Here is a tiny trained network, its code and every weight. The questions are about switching its units off for an input and a class, where a switched-off unit gives its printed mean instead of its output.

import numpy as np


def w(rows, s, z=0):
    codes = np.array(rows[::2]) - 128.0
    scale = np.full(codes.shape[1], s)
    scale[-1] = z or s
    return codes * scale


def f(y):
    return y / 2 * (1 + np.tanh(0.7978845608 * (y + 0.044715 * y**3)))


def log_softmax(a):
    a = a - a.max(-1, keepdims=True)
    return a - np.log(np.exp(a).sum(-1, keepdims=True))


def net(x, mask):
    res = np.array(x, float).reshape(1, 7) / 4 @ E
    y = f(res @ A[0][:, :-1].T + A[0][:, -1])
    res = res + np.where(mask, y, B[0][:, -1]) @ B[0][:, :-1]
    return log_softmax(res[-1] @ U[:, :-1].T + U[:, -1])


A, B = {}, {}
E = w([
[190,99,216,52,143,200,52],'x0',
[160,36,177,107,80,91,157],'x1',
[200,178,90,30,141,135,151],'x2',
[251,75,178,203,107,253,146],'x3',
[199,87,66,99,250,64,110],'x4',
[118,29,32,114,52,120,209],'x5',
[134,143,249,163,162,61,131],'x6',
],0.0072)
A[0] = w([
[134,106,100,161,212,90,107,168],'n1',
[164,165,165,215,124,59,146,254],'n2',
[185,124,68,182,117,143,101,177],'n3',
[83,167,158,145,163,141,100,194],'n4',
[155,160,6,112,175,77,112,156],'n5',
[101,149,36,100,187,133,198,38],'n6',
[139,92,186,143,122,168,107,103],'n7',
[140,116,186,145,152,26,77,130],'n8',
[113,96,110,16,38,66,149,213],'n9',
[56,155,121,119,119,180,116,176],'n10',
[77,166,163,66,149,52,123,173],'n11',
[83,107,189,104,152,78,85,118],'n12',
[42,192,117,153,88,93,133,130],'n13',
[120,125,103,105,112,184,76,191],'n14',
[121,206,180,175,94,100,159,142],'n15',
[135,200,170,120,188,176,116,95],'n16',
[124,116,131,128,160,140,76,224],'n17',
[57,42,88,112,67,149,174,154],'n18',
[135,82,198,180,92,149,162,195],'n19',
[81,191,131,139,39,158,86,182],'n20',
],0.011,0.0049)
B[0] = w([
[53,188,161,94,115,121,126,198],'n1',
[128,150,192,154,178,192,169,216],'n2',
[108,109,109,108,133,100,75,187],'n3',
[128,107,175,163,97,165,131,198],'n4',
[67,190,76,53,185,105,111,250],'n5',
[177,104,74,60,117,68,80,203],'n6',
[138,132,140,106,111,66,64,185],'n7',
[101,165,59,42,201,104,50,202],'n8',
[186,144,106,133,76,179,154,253],'n9',
[1,136,185,95,169,162,147,192],'n10',
[95,147,143,101,181,133,155,230],'n11',
[129,125,126,76,177,114,129,185],'n12',
[82,147,197,128,136,186,176,231],'n13',
[7,124,185,133,160,109,113,184],'n14',
[208,93,193,214,69,173,163,192],'n15',
[159,93,105,183,134,81,125,195],'n16',
[95,169,205,147,130,120,128,182],'n17',
[151,45,193,205,126,108,152,254],'n18',
[104,177,147,161,123,119,113,225],'n19',
[89,189,165,87,197,178,186,219],'n20',
],0.0089,0.0097)
U = w([
[116,8,136,183,153,71,59,34],'0',
[68,179,145,90,212,134,110,253],'1',
[186,85,85,106,92,91,126,46],'2',
[115,85,183,223,112,169,173,89],'3',
],0.012,0.0037)

Each question gives the input, the list of numbers given to net, and the class t.
The units are the neurons (one row each of A and B). Each row of codes is followed by its name. A weight is (code - 128) times the scale printed after its matrix; where a second scale follows, it is the last column's (A, B and U).
mask holds one flag per neuron, in row order. A switched-off neuron (its flag False) gives its mean, the last column of its row in B, instead of its output. The means were averaged over made-up inputs and are rounded, as every weight is.
A unit's drop is (log p(t) with every unit on - log p(t) with that unit switched off) / (log p(t) with every unit on - log p(t) with every unit switched off).
The circuit of an input: a set's keep is (log p(t) with only the set's units on - log p(t) with every unit switched off) / (log p(t) with every unit on - log p(t) with every unit switched off). Starting from the 12 units with the biggest drops (on a tie, the unit counted first), units are removed one at a time, each time the one whose removal leaves the highest keep (on an exact tie, the one counted first), for as long as the keep stays at least 0.8.
units of the circuit, in order: the units of the circuit, biggest drop first
unit that matters most: the unit with the biggest drop
k most important neurons: the k neurons with the biggest drops, biggest first
drop of u: that unit's drop, to one decimal
input [2,-1,-6,5,2,0,0], class 0: unit that matters most -> n20
input [0,8,-1,4,6,-4,-6], class 0: 2 most important neurons -> [n20 n5]
input [4,7,3,7,6,8,-5], class 0: units of the circuit, in order -> [n18 n3]
input [7,-3,8,1,-6,6,-6], class 3: units of the circuit, in order -> [n5 n18]
input [4,2,1,0,-5,3,8], class 3: 2 most important neurons -> [n5 n15]
input [-2,3,-8,-5,-4,0,4], class 3: 4 most important neurons -> [n15 n5 n18 n4]
input [-1,7,8,-6,7,3,-6], class 2: 2 most important neurons -> [n9 n6]
input [4,4,5,3,-2,-7,3], class 0: 3 most important neurons -> [n16 n5 n20]
input [1,-6,-3,6,-7,-6,-3], class 3: 2 most important neurons -> [n15 n5]
input [6,-7,4,2,-3,8,3], class 3: 2 most important neurons -> [n5 n8]
input [5,-3,-5,-6,-6,6,0], class 3: drop of n18 -> 0.2
input [-2,4,-5,-7,5,8,-4], class 2: drop of n9 -> 0.4
input [-3,1,5,-5,-3,5,6], class 3: drop of n9 -> 0.2
input [-7,-2,7,1,-6,-8,5], class 3: unit that matters most -> n15
